Below is a small trained network, with its code and all its weights. Each question gives an input and a target symbol and asks what happens when units are switched off, that is, made to give their printed mean instead of their output.

import numpy as np


def w(rows, s, z=0):
    codes = np.array(rows[::2]) - 128.0
    scale = np.full(codes.shape[1], s)
    scale[-1] = z or s
    return codes * scale


def norm(h):
    return h / np.sqrt((h * h).mean(-1, keepdims=True) + 1e-5)


def f(y):
    return y / 2 * (1 + np.tanh(0.7978845608 * (y + 0.044715 * y**3)))


def softmax(a):
    e = np.exp(a - a.max(-1, keepdims=True))
    return e / e.sum(-1, keepdims=True)


def log_softmax(a):
    a = a - a.max(-1, keepdims=True)
    return a - np.log(np.exp(a).sum(-1, keepdims=True))


def net(x, mask):
    ids = ['αβγδηλμπτω'.index(c) for c in x.split()]
    T = len(ids)
    res = E[ids] + P[:T]
    r = norm(res)
    for j in range(2):
        rows = slice(2 * j, 2 * j + 2)
        q, k, v = (r @ M[0][rows].T for M in (Q, K, V))
        z = softmax(np.where(np.tri(T) > 0, q @ k.T / 2**0.5, -1e9)) @ v
        o = O[0][rows]
        res = res + np.where(mask[j], z, o[:, -1]) @ o[:, :-1]
    y = f(norm(res) @ A[0][:, :-1].T + A[0][:, -1])
    res = res + np.where(mask[2:14], y, B[0][:, -1]) @ B[0][:, :-1]
    return log_softmax(norm(res)[-1] @ U[:, :-1].T + U[:, -1])


Q, K, V, O, A, B = {}, {}, {}, {}, {}, {}
E = w([
[235,124,120],'α',
[157,128,252],'β',
[167,143,180],'γ',
[68,173,7],'δ',
[116,102,69],'η',
[115,175,163],'λ',
[56,170,163],'μ',
[108,156,176],'π',
[128,166,213],'τ',
[89,62,108],'ω',
],0.018)
P = w([
[168,129,110],'0',
[152,163,184],'1',
[108,168,87],'2',
[250,130,114],'3',
[86,103,197],'4',
[81,146,142],'5',
[169,146,111],'6',
[173,145,87],'7',
[142,127,118],'8',
[136,120,123],'9',
[130,146,132],'10',
],0.015)
Q[0] = w([
[100,69,194],'h0',
[134,161,180],'h0',
[254,142,62],'h1',
[140,88,185],'h1',
],0.012)
K[0] = w([
[1,221,142],'h0',
[147,12,41],'h0',
[57,89,197],'h1',
[120,136,191],'h1',
],0.0094)
V[0] = w([
[158,113,180],'h0',
[135,67,76],'h0',
[69,27,165],'h1',
[174,49,6],'h1',
],0.015)
O[0] = w([
[80,141,100,149],'h0',
[91,33,222,86],'h0',
[111,38,229,38],'h1',
[5,91,147,2],'h1',
],0.012,0.0079)
A[0] = w([
[98,127,126,19],'n0',
[73,136,79,46],'n1',
[168,84,46,183],'n2',
[73,52,61,22],'n3',
[170,166,168,2],'n4',
[76,47,95,70],'n5',
[183,146,213,182],'n6',
[110,139,174,6],'n7',
[121,114,67,178],'n8',
[72,86,10,243],'n9',
[127,240,249,237],'n10',
[139,125,65,88],'n11',
],0.014,0.0079)
B[0] = w([
[59,194,206,117],'n0',
[185,208,56,130],'n1',
[44,215,109,190],'n2',
[28,99,160,129],'n3',
[88,138,194,127],'n4',
[91,83,92,130],'n5',
[190,83,46,197],'n6',
[185,150,114,119],'n7',
[50,114,95,167],'n8',
[11,153,142,202],'n9',
[215,95,57,245],'n10',
[140,193,116,145],'n11',
],0.013,0.012)
U = w([
[116,205,130,107],'α',
[149,213,168,55],'β',
[102,153,142,68],'γ',
[130,184,163,61],'δ',
[119,146,151,71],'η',
[109,143,142,54],'λ',
[102,164,146,94],'μ',
[72,46,166,253],'π',
[75,3,158,224],'τ',
[132,227,124,143],'ω',
],0.0071,0.0037)

Each question gives the input, a string of symbols that net reads in full, and the target symbol t.
The units are the heads (2 rows each of Q, K, V and O) and the neurons (one row each of A and B). Each row of codes is followed by its name. A weight is (code - 128) times the scale printed after its matrix; where a second scale follows, it is the last column's (O, A, B and U).
mask holds one flag per unit, heads first, then neurons. A switched-off unit (its flag False) gives its mean, the last column of its rows in O or B, instead of its output. The means were averaged over made-up inputs and are rounded, as every weight is.
A unit's drop is (log p(t) with every unit on - log p(t) with that unit switched off) / (log p(t) with every unit on - log p(t) with every unit switched off).
The circuit of an input: a set's keep is (log p(t) with only the set's units on - log p(t) with every unit switched off) / (log p(t) with every unit on - log p(t) with every unit switched off). Starting from the 12 units with the biggest drops (on a tie, the unit counted first), units are removed one at a time, each time the one whose removal leaves the highest keep (on an exact tie, the one counted first), for as long as the keep stays at least 0.8.
circuit, biggest first: the units of the circuit, biggest drop first
unit that matters most: the unit with the biggest drop
which heads matter: for each layer, one digit per head in row order, 1 if its drop is at least 0.15 and else 0, layers parted by /
drop of u: that unit's drop, to one decimal
input ω α γ, target τ: which heads matter => 11
input η ω η α λ, target π: which heads matter => 11
input ω γ α, target τ: circuit, biggest first => [h1, h0]
input π ω ω η, target τ: which heads matter => 01
input ω τ λ, target τ: circuit, biggest first => [h0, h1]
input ω τ μ, target τ: unit that matters most => h1
input ω η η η, target π: which heads matter => 01
input ω π λ, target τ: which heads matter => 11
input α ω δ ω, target τ: which heads matter => 01
input ω δ ω β τ η ω η η λ, target π: which heads matter => 11
input ω λ μ, target τ: drop of h0 => 0.5
input ω ω η, target τ: drop of h1 => 0.9
